Below is a small trained network, with its code and all its weights. Each question gives an input and a class and asks what happens when units are switched off, that is, made to give their printed mean instead of their output.

import numpy as np


def w(rows, s, z=0):
    codes = np.array(rows[::2]) - 128.0
    scale = np.full(codes.shape[1], s)
    scale[-1] = z or s
    return codes * scale


def norm(h):
    return h / np.sqrt((h * h).mean(-1, keepdims=True) + 1e-5)


def f(y):
    return y / 2 * (1 + np.tanh(0.7978845608 * (y + 0.044715 * y**3)))


def log_softmax(a):
    a = a - a.max(-1, keepdims=True)
    return a - np.log(np.exp(a).sum(-1, keepdims=True))


def net(x, mask):
    res = np.array(x, float).reshape(1, 8) / 4 @ E
    u = 0
    for l in range(2):
        y = f(norm(res) @ A[l][:, :-1].T + A[l][:, -1])
        res = res + np.where(mask[u : u + 7], y, B[l][:, -1]) @ B[l][:, :-1]
        u += 7
    return log_softmax(norm(res)[-1] @ U[:, :-1].T + U[:, -1])


A, B = {}, {}
E = w([
[136,150,35,95,39],'x0',
[135,138,144,124,87],'x1',
[165,82,124,173,138],'x2',
[121,175,121,2,129],'x3',
[161,62,127,147,200],'x4',
[151,177,132,112,149],'x5',
[140,75,129,173,162],'x6',
[115,119,116,102,229],'x7',
],0.0062)
A[0] = w([
[85,186,182,192,127,148],'L0N1',
[204,36,80,142,195,204],'L0N2',
[33,122,36,61,69,129],'L0N3',
[169,207,119,254,92,253],'L0N4',
[201,178,29,112,157,174],'L0N5',
[98,191,132,196,132,106],'L0N6',
[117,115,155,32,201,163],'L0N7',
],0.0054,0.0031)
B[0] = w([
[77,135,172,181,115,166],'L0N1',
[112,103,153,178,99,232],'L0N2',
[124,120,161,99,83,215],'L0N3',
[91,81,203,132,124,253],'L0N4',
[91,53,154,154,135,189],'L0N5',
[84,40,83,145,113,135],'L0N6',
[3,63,87,96,147,206],'L0N7',
],0.0075,0.0033)
A[1] = w([
[139,139,229,91,227,252],'L1N1',
[186,151,91,122,136,55],'L1N2',
[137,123,172,109,58,91],'L1N3',
[148,72,60,254,119,177],'L1N4',
[99,200,76,38,81,152],'L1N5',
[133,189,100,32,63,196],'L1N6',
[157,167,148,174,98,48],'L1N7',
],0.0071,0.0023)
B[1] = w([
[83,77,67,60,26,226],'L1N1',
[144,123,111,100,120,96],'L1N2',
[138,170,159,80,203,176],'L1N3',
[208,121,200,198,87,228],'L1N4',
[176,93,206,55,32,243],'L1N5',
[164,84,230,2,35,254],'L1N6',
[124,163,86,150,168,122],'L1N7',
],0.0058,0.0043)
U = w([
[138,217,134,147,135,52],'0',
[143,210,48,117,176,2],'1',
[46,82,75,97,181,225],'2',
[165,198,71,106,159,2],'3',
[188,89,156,186,115,208],'4',
[136,135,152,5,60,207],'5',
],0.011,0.0041)

Each question gives the input, the list of numbers given to net, and the class t.
The units are the neurons (one row each of A and B). Each row of codes is followed by its name. A weight is (code - 128) times the scale printed after its matrix; where a second scale follows, it is the last column's (A, B and U).
mask holds one flag per neuron, layer by layer. A switched-off neuron (its flag False) gives its mean, the last column of its row in B, instead of its output. The means were averaged over made-up inputs and are rounded, as every weight is.
A unit's drop is (log p(t) with every unit on - log p(t) with that unit switched off) / (log p(t) with every unit on - log p(t) with every unit switched off).
The circuit of an input: a set's keep is (log p(t) with only the set's units on - log p(t) with every unit switched off) / (log p(t) with every unit on - log p(t) with every unit switched off). Starting from the 12 units with the biggest drops (on a tie, the unit counted first), units are removed one at a time, each time the one whose removal leaves the highest keep (on an exact tie, the one counted first), for as long as the keep stays at least 0.8.
circuit, biggest first: the units of the circuit, biggest drop first
most important unit: the unit with the biggest drop
k most important neurons: the k neurons with the biggest drops, biggest first
k most important neurons of layer l: the k neurons of layer l with the biggest drops, biggest first
drop when u is switched off: that unit's drop, to one decimal
input [5,5,8,0,5,8,-3,5], class 4: 2 most important neurons	L1N4, L0N2
input [-8,3,-4,-7,-1,3,-4,8], class 2: most important unit	L1N1
input [3,-4,-3,0,8,2,-8,4], class 2: 2 most important neurons of layer 0	L0N5, L0N7
input [1,-6,7,8,6,1,0,-6], class 2: 2 most important neurons of layer 0	L0N7, L0N5
input [-8,6,-4,7,4,4,2,6], class 2: circuit, biggest first	L0N7, L1N6
input [7,-4,0,-3,6,-4,-8,3], class 4: 2 most important neurons	L0N5, L1N4
input [6,8,4,-4,1,-4,-6,6], class 4: 2 most important neurons of layer 0	L0N5, L0N7
input [-2,-7,2,3,1,1,-5,4], class 2: drop when L0N7 is switched off	0.2
input [-2,1,5,7,5,-6,-3,-1], class 2: drop when L1N6 is switched off	0.2
input [-2,4,4,7,6,-1,0,6], class 2: drop when L0N7 is switched off	0.1
